Each row has a name. After each piece below comes the name of the row it's from, unless a question asks for something else. Each question is about the rows just above it.

G: [147  90 110 124  80]
X: [141  63 146  89 112]
S: [182 161  69 162  87]
Q: [118  70 150  62 125]
U: [112 104 165 110 130]
B: [119 123 132 103 149]
V: [109 139 139 121 139]
K: [107 133 159 110 141]
[147  90] with -1 step of 1 on every entry: : [146  89]
Put [130 110 165 104 112] back in order: which row is it? : U

rigi: [135 135 106 131 142 132 114 128  79 157 156 144 132 173 152 156 109 173
 155 150 149 137  86]
Soni: [129 130 117 127 126 113 100 125  59 140 102 124 119 128 136 145 190 115
 144 143 155 125  88]
num: [125 119 128 113 129 127 190 115 102 100 145 126 124 143 140 136 143  59
 117 155 125  88 130]
mozir: [131 148 120 144 143 108 117 128 110 157 127 141 141 138 158 165 119 120
 157 161 151 149  96]
Toveb: [139 156 125 150 146 110 102 131  88 149 113 139 143 104 144 149 169  85
 138 141 140 152  94]
dunaf: [139 152 121 148 148 117 108 130  94 162 139 143 143 146 163 163 117 137
 161 158 154 148  89]
[ 88 125 155 143 144 115 190 145 136 128 119 124 102 140  59 125 100 113
 126 127 117 130 129] is which row reordered? : Soni
[130] with +1 step of 1 on every entry: : [131]

gazon: [122 133 135 119 118 147 120 126 122 150 143 121 128 133 127 111 103]
Sek: [152 131 140 134 136 127 136 147  89 118 150 145  57 155 133 111  80]
Laso: [159 106 149 128 179 181 106 155 139 146 109 177 124 133 144 139 139]
givus: [177 128 159 144 106 146 155 134 179 124 139 139 109 139 181 149 106]
vegev: [122 133 135 143 118 147 120 126 122 150 143 121 125 133 127 111 103]
Which row holds these entries in another order? [103 111 127 133 128 121 143 150 122 126 120 147 118 119 135 133 122] : gazon
Shift each entry of [57] by +1 times 1: : [58]
[106 106 109 124 128 134 139 139 139 144 146 149 155 159 177 179 181] is which row reordered? : givus
Move every entry of [122 133 135 119] by +1 step of 1. : [123 134 136 120]

M: [137  80  72 137 128 126 144 200  85  95 128 155 112 141]
C: [179 106 103 198 142 189 124 171 107 203  83 172 104 174]
Y: [ 82  61  59 151 178 125 169  67 116  81 115 186 161 115]
L: [ 61 115  59  67  81 116 125 115  82 185 169 161 178 151]
[128] with +1 step of 1 on every entry: : [129]
[161 151 115  59 169 125  67  81 178 186 115  61  82 116] is which row reordered? : Y
Which row holds these entries in another order? [ 59  61  67  81  82 115 115 116 125 151 161 169 178 185] : L
Put [115 161 186 115  81 116  67 169 125 178 151  59  61  82] back in order: which row is it? : Y

pofi: [128 128 129 129 128 126 129 129 128 129 128 129 129 127 129 129 127 127
 128 130 128 129 129 129 128 128 126  78 136 122 130 129 130 129 131 130
 127 126 133 131 147 139 129]
Mukem: [125 145 132 139 129 157 130 135 130 128 134 127 139 159 138 130 127 170
 127  63 133 119 125 134 138 129 133 132 127 134 135 130 137 180 129 133
 142 138 128 128 125 118 130]
dapu: [147 127 129 128 129 128 129 126 128 127 128 128 129 126 130 128 129 131
 136 127 130 129 128 130 129 129 133 128 128 129 127  78 139 122 129 129
 129 127 131 129 129 130 129]
Which row holds these entries in another order? [ 78 122 126 126 126 127 127 127 127 128 128 128 128 128 128 128 128 128
 129 129 129 129 129 129 129 129 129 129 129 129 129 129 129 130 130 130
 130 131 131 133 136 139 147] : pofi
Put [132 139 129 157 130 135 130 128 134 127 139 159 138 130 127 170 127  63
 133 119 125 134 138 129 133 132 127 134 135 130 137 180 129 133 142 138
 128 128 125 118 130 125 145] back in order: which row is it? : Mukem
Move every entry of [127  63] by +1 step of 1. : [128  64]

kol: [166  95 120  80 105 117 159 110 148]
tero: [159 103 127  90 105 123 154 117 154]
soduv: [166  95 120  80 105 117 159 110 154]
Nof: [114 152 112 165 108 103 162  86 119]
Vus: [118 102 191 120 105 114  62  81  79]
vele: [155 100 130  96 108 130 148 111 154]
Lagup: [160 101 120  89 110 126 157 125 154]
Pubob: [103 119 165 113  86 152 108 162 114]
Put [114 162 108 152  86 113 165 119 103] back in order: which row is it? : Pubob
Put [114 103 119 165 113  86 152 108 162] back in order: which row is it? : Pubob
Move every entry of [152 108 162] by -1 step of 1. : [151 107 161]
Shift each entry of [166  95 120] by -1 times 1: : [165  94 119]
Put [119  86 162 103 108 165 112 152 114] back in order: which row is it? : Nof

Rikid: [ 85 145  90 105 122 138 157 136]
dal: [ 95 138 137  52  77  74 173 129]
tade: [176 151 123 124 151 123 164 138]
panur: [112 188  50  64 155 138 180 101]
Nizi: [112  64 188 138 101 181 155  50]
gopo: [169 144 137 165 128  82 179 127]
zisam: [162 104  53 156  89 120 162 106]
[180 188  64 112 101  50 138 155] is which row reordered? : panur
Move every entry of [144] by -1 step of 1. : [143]

semo: [118 133 128 129 127 131 139 129 131 130 128 128 123 125 128 127 125 133
 124 129 135 133 128 119 124 125]
norop: [139 127 125 118 124 124 119 131 125 128 129 129 130 128 125 127 131 129
 128 133 129 133 123 128 135 133]
Sodi: [145 134 130 119 130 133 123 133 115 126 128 134 131 126 133 127 129 124
 122 129 127 132 123 136 126 126]
[130 128] with -1 step of 1 on every entry: : [129 127]
Which row holds these entries in another order? [118 119 123 124 124 125 125 125 127 127 128 128 128 128 129 129 129 129
 130 131 131 133 133 133 135 139] : norop
Shift each entry of [123] by -1 times 1: : [122]

keb: [137 130 143 126]
Tutib: [124  97 133 111]
Ler: [134  94 137 119]
losa: [110 102 105  80]
zuda: [134  94 138 119]
Kulam: [ 63 120  91  94]
maguk: [101 104 135 100]
Put [104 135 100 101] back in order: which row is it? : maguk
Which row holds these entries in another order? [119 137  94 134] : Ler

Lala: [148 171 124  87 104 122 159 132 163 126]
rekad: [118 174 142 141 166 144 107 130 101 141]
pavaz: [122 124 148 159 163  87 106 133 126 104]
Som: [148 106 124  87 104 122 159 132 163 126]
Rala: [121 171  94 112  90  98 133 118 104 115]
Shift each entry of [104] by +1 times 1: : [105]
Put [ 87 104 106 122 124 126 132 148 159 163] back in order: which row is it? : Som
Move every entry of [133] by +1 step of 1. : [134]
[132 104 159 124 148 126  87 163 171 122] is which row reordered? : Lala
Shift each entry of [163] by -1 times 1: : [162]
Move every entry of [163  87 106] by -1 step of 1. : [162  86 105]

